Below are the code and all the weights of a small trained network. Each question names an input and a class and asks about switching units off, where a switched-off unit gives its printed mean instead of its output.

import numpy as np


def w(rows, s, z=0):
    codes = np.array(rows[::2]) - 128.0
    scale = np.full(codes.shape[1], s)
    scale[-1] = z or s
    return codes * scale


def norm(h):
    return h / np.sqrt((h * h).mean(-1, keepdims=True) + 1e-5)


def f(y):
    return y / 2 * (1 + np.tanh(0.7978845608 * (y + 0.044715 * y**3)))


def log_softmax(a):
    a = a - a.max(-1, keepdims=True)
    return a - np.log(np.exp(a).sum(-1, keepdims=True))


def net(x, mask):
    res = np.array(x, float).reshape(1, 5) / 4 @ E
    u = 0
    for l in range(2):
        y = f(norm(res) @ A[l][:, :-1].T + A[l][:, -1])
        res = res + np.where(mask[u : u + 4], y, B[l][:, -1]) @ B[l][:, :-1]
        u += 4
    return log_softmax(norm(res)[-1] @ U[:, :-1].T + U[:, -1])


A, B = {}, {}
E = w([
[151,158,19],'x0',
[202,115,255],'x1',
[91,207,149],'x2',
[91,86,189],'x3',
[218,144,78],'x4',
],0.0078)
A[0] = w([
[212,120,146,17],'L0N1',
[207,136,181,247],'L0N2',
[153,68,117,10],'L0N3',
[7,143,146,175],'L0N4',
],0.019,0.0015)
B[0] = w([
[175,234,139,178],'L0N1',
[83,216,172,229],'L0N2',
[182,96,99,147],'L0N3',
[133,148,252,254],'L0N4',
],0.024,0.008)
A[1] = w([
[126,128,130,3],'L1N1',
[137,199,110,185],'L1N2',
[62,196,51,194],'L1N3',
[200,3,160,233],'L1N4',
],0.017,0.0027)
B[1] = w([
[183,111,122,108],'L1N1',
[235,200,106,255],'L1N2',
[187,7,187,236],'L1N3',
[19,226,93,185],'L1N4',
],0.015,0.0058)
U = w([
[190,48,7,60],'0',
[106,105,8,5],'1',
[78,136,200,253],'2',
],0.012,0.005)

Each question gives the input, the list of numbers given to net, and the class t.
The units are the neurons (one row each of A and B). Each row of codes is followed by its name. A weight is (code - 128) times the scale printed after its matrix; where a second scale follows, it is the last column's (A, B and U).
mask holds one flag per neuron, layer by layer. A switched-off neuron (its flag False) gives its mean, the last column of its row in B, instead of its output. The means were averaged over made-up inputs and are rounded, as every weight is.
A unit's drop is (log p(t) with every unit on - log p(t) with that unit switched off) / (log p(t) with every unit on - log p(t) with every unit switched off).
The circuit of an input: a set's keep is (log p(t) with only the set's units on - log p(t) with every unit switched off) / (log p(t) with every unit on - log p(t) with every unit switched off). Starting from all 8 units, units are removed one at a time, each time the one whose removal leaves the highest keep (on an exact tie, the one counted first), for as long as the keep stays at least 0.8.
units of the circuit, in order: the units of the circuit, biggest drop first
top k neurons: the k neurons with the biggest drops, biggest first
k most important neurons of layer l: the k neurons of layer l with the biggest drops, biggest first
drop when u is switched off: that unit's drop, to one decimal
input [2,-8,6,1,4], class 0: units of the circuit, in order => (L0N2; L1N3; L1N2)
input [2,1,1,-5,0], class 0: top 2 neurons => (L0N4; L0N2)
input [-6,-8,-5,-6,6], class 1: most important neuron of layer 1 => (L1N4)
input [-8,-4,-5,-2,7], class 1: units of the circuit, in order => (L0N4; L0N3)
input [0,-3,-1,-3,6], class 0: 2 most important neurons of layer 0 => (L0N4; L0N2)
input [7,-2,6,-5,2], class 0: units of the circuit, in order => (L0N4; L1N3)
input [4,1,-6,8,2], class 1: units of the circuit, in order => (L0N4; L0N3; L1N4)
input [2,-1,4,-2,1], class 0: 2 most important neurons of layer 0 => (L0N4; L0N2)
input [-3,-5,-8,-3,-1], class 1: top 2 neurons => (L0N4; L1N4)
input [2,1,-8,6,0], class 1: 2 most important neurons of layer 0 => (L0N4; L0N3)
input [3,1,5,-7,2], class 0: 2 most important neurons of layer 0 => (L0N4; L0N2)
input [6,1,-6,-6,-1], class 0: drop when L0N4 is switched off => 0.4
input [7,3,6,-6,2], class 0: drop when L0N4 is switched off => 0.6
input [2,-4,0,-2,3], class 0: drop when L0N4 is switched off => 1.2
input [2,-4,6,-7,8], class 0: most important neuron of layer 1 => (L1N3)
